[128 = 0]

[109 129 130 138 121 133 133 131 113 132  98 128 124 116 131 114 121 147
  55 126 156 148 121 121 131 105 134 123 154 121 132 133 132 132 114 102
 133 128 125  93 134 134 124 123 127 131 134]
vob
[ 93 119 126 138 130 137 125 123 126 118 113 138 107 118 124 109 125 140
  89 130 133 140 131 119 138 110 131 130 137 103 127  70 132 134 110 114
 118 114 130  97 139 125 123 121 113 131 139]
gome
[142 124 126 136 140 140 143 131 118 132 144 121 109 126 126 126 144 171
 176 155 153 144 135 103 123 144 123 118 145 129 131 106 129 107 140 126
 126 138 125 115 128 143 119 114 130 139 133]
ketib
[137 123 117 131 126 149 143 122 142 130 118 123 108 119 129 142 133 168
 230  72 141 159 157 119 105  78 141 116 142 125 120  90 129 112 129 142
 129 113 114  72 128 135  95 112 131 133 135]
gome
[106 125 127 145 119 140 141 120 125 122 122 120 110 113 123 114 124 146
 159 138 154 146 130 116 117 112 128 135 135 123 122  70 134 120 130 127
 126 123 122  88 140 138 122 119 124 128 129]
gome
[141 131 124 132 126 138 134 111 123 134 149 122 126 134 136 153 140 151
 212 113 100 136 131 121 111 136 120 117 141 126 133 112 116 111 144 140
 117 128 156 119 132 138 118 114 129 134 118]
ketib
[132 128 130 136 125 131 140 127 107 128 117 133 114 119 130 135 115 146
 147 106 123 151 127 118 111  95 137 111 136 120 122  98 135 117 135 127
 126 114 171  89 125 137 116 116 142 122 138]
gome
[121 131 131 146 125 144 130 129 118 139 130 148 123 123 129 122 125 169
  43 142 157 131 137 120 108 138 107 112 235 123 125  97 122 115 109 115
 140 139 133 121 128 138  99 121 121 146 138]
ketib
[110 124 136 138 136 136 132 134 130 130 113 140 127 120 130 125 134 157
 100 124 146 144 127 115 122 110 138 119 140 118 126 101 137 120 115 124
 132 119 130  91 133 134 117 118 133 136 142]
gome
[139 118 117 136 114 139 143 122 137 119 107  97  95 119 127 136 137 146
 252 120 124 160 121 118 134 108 141 118 140 132 118 102 131 115 148 133
  97 131 133  68 143 134 133 112 122 127 125]
gofa
[124 119 128 148 122 129 145 137 118 136 144 154 123 118 131 122 132 205
  95 119 190 142 173 116 102  88 157 116 145 124 123  95 108 117 115 125
 159 130 122 113 133 141 110 113 140 136 124]
ketib
[104 127 142 144 125 138 125 129 117 115 113 132 117 116 130 129 138 158
 130 126 179 148 135 119 123 108 143 123 153 121 124  96 136 121 114 118
 123 133 127  88 140 146 117 111 120 134 134]
gome
[101 114 129 136 127 141 128 124 134 121 118 142 112 121 127 106 122 153
 110 106 157 126 127 130 129 117 153 122 130 135 133  95 136 116 129 121
 140 126 129  88 134 127 135 126 128 138 129]
gome
[106 127 127 142 133 139 144 131 117 134 122 115 117 118 123 115 131 168
  95 117 158 150 129 125 126  89 131 126 141 120 125 139 136 129 116 115
 125 129 128 101 137 138 102 117 131 127 130]
vob
[117 122 129 140 127 134 151 128 132 138 138 141 121 126 130 135 132 216
 110 106 152 139 133 120 120  88 129 122 149 121 138  92 128 107 108 126
 133 135 124 121 135 138 116 115 133 133 150]
ketib
[115 127 125 132 129 146 120 138 125 126 144 150 121 133 124 135 131 179
  91 136 163 123 135 130 126 148 134 119 136 128 148  88 129 111 120 121
 134 129 133 127 125 131 132 126 131 156 120]
ketib
[109 121 132 151 139 132 150 134 119 134 142 153 134 129 130 144 134 190
 128 162 185 131 136 117 117 119 155 119 143 120 122  99 132 129 125 132
 154 145 125 145 113 133 116 127 136 148 119]
ketib
[114 124 129 193 143 136 128 126 117 130 108 146 106 107 123 110 122 135
  83 149 179 149 122 118 126 122 140 118 146 112 116  95 133 124 105 112
 122 132 125  73 130 141 109 116 127 144 136]
gome
[119 125 126 155 122 140 144 119 125 142 114 126 123 117 122 120 132 181
 100 122 179 157  68 115 122 103 133 131 141 117 125 123 136 113 113 114
 135 123 127  90 137 145 106 113 131 134 125]
vob
[151 115 128 130 131 139 133 130 113 136 126 109 107 123 138 142 139 169
 164 127 122 136 134 122 111  95 141 113 157 113 130  56 138 118 125 134
 132 108 122  90 129 140 114 118 137 143 140]
kiguf
[106 124 133 134 136 141 126 131 112 119 126 148  98 104 131 127 132 160
 147 137 132 143 127 111 120 121 140 117 145 126 125  46 129 111 119 126
 113 126 138  79 135 135 105 110 128 141 145]
kiguf
[126 128 124 141 124 127 143 138 130 129 138 141 111 135 124 104 126 160
  98 182 168 137 123 102 134 117 118 118 141 104 130 105 124 126 119 128
 139 106 123 128 125 134 113 124 121 143 121]
ketib
[104 130 124 140 143 133 130 133 129 117 114 135 132 115 129 118 120 156
 104 135 147 137 129 116 125 104 136 145 140 124 133  90 133 124 115 120
 131 134 120 108 136 128 116 118 129 135 129]
gome
[109 126 127 143 113 138 136 127 125 141 122 125 102 126 126 147 135 188
 160  97 157 154 134 110 112  76 149 118 152 129 137  93 125 120 117 135
 135 128 123 110 155 150 115 112 127 121 113]
ketib
[119 127 128 138 128 134 140 125 125 129 120 122 120 118 126 121 129 160
  84  75 158 140 127 120 137 103 124 126 137 126 127 115 133 121 127 112
 115 134 129  93 141 132 125 140 125 130 132]
vob
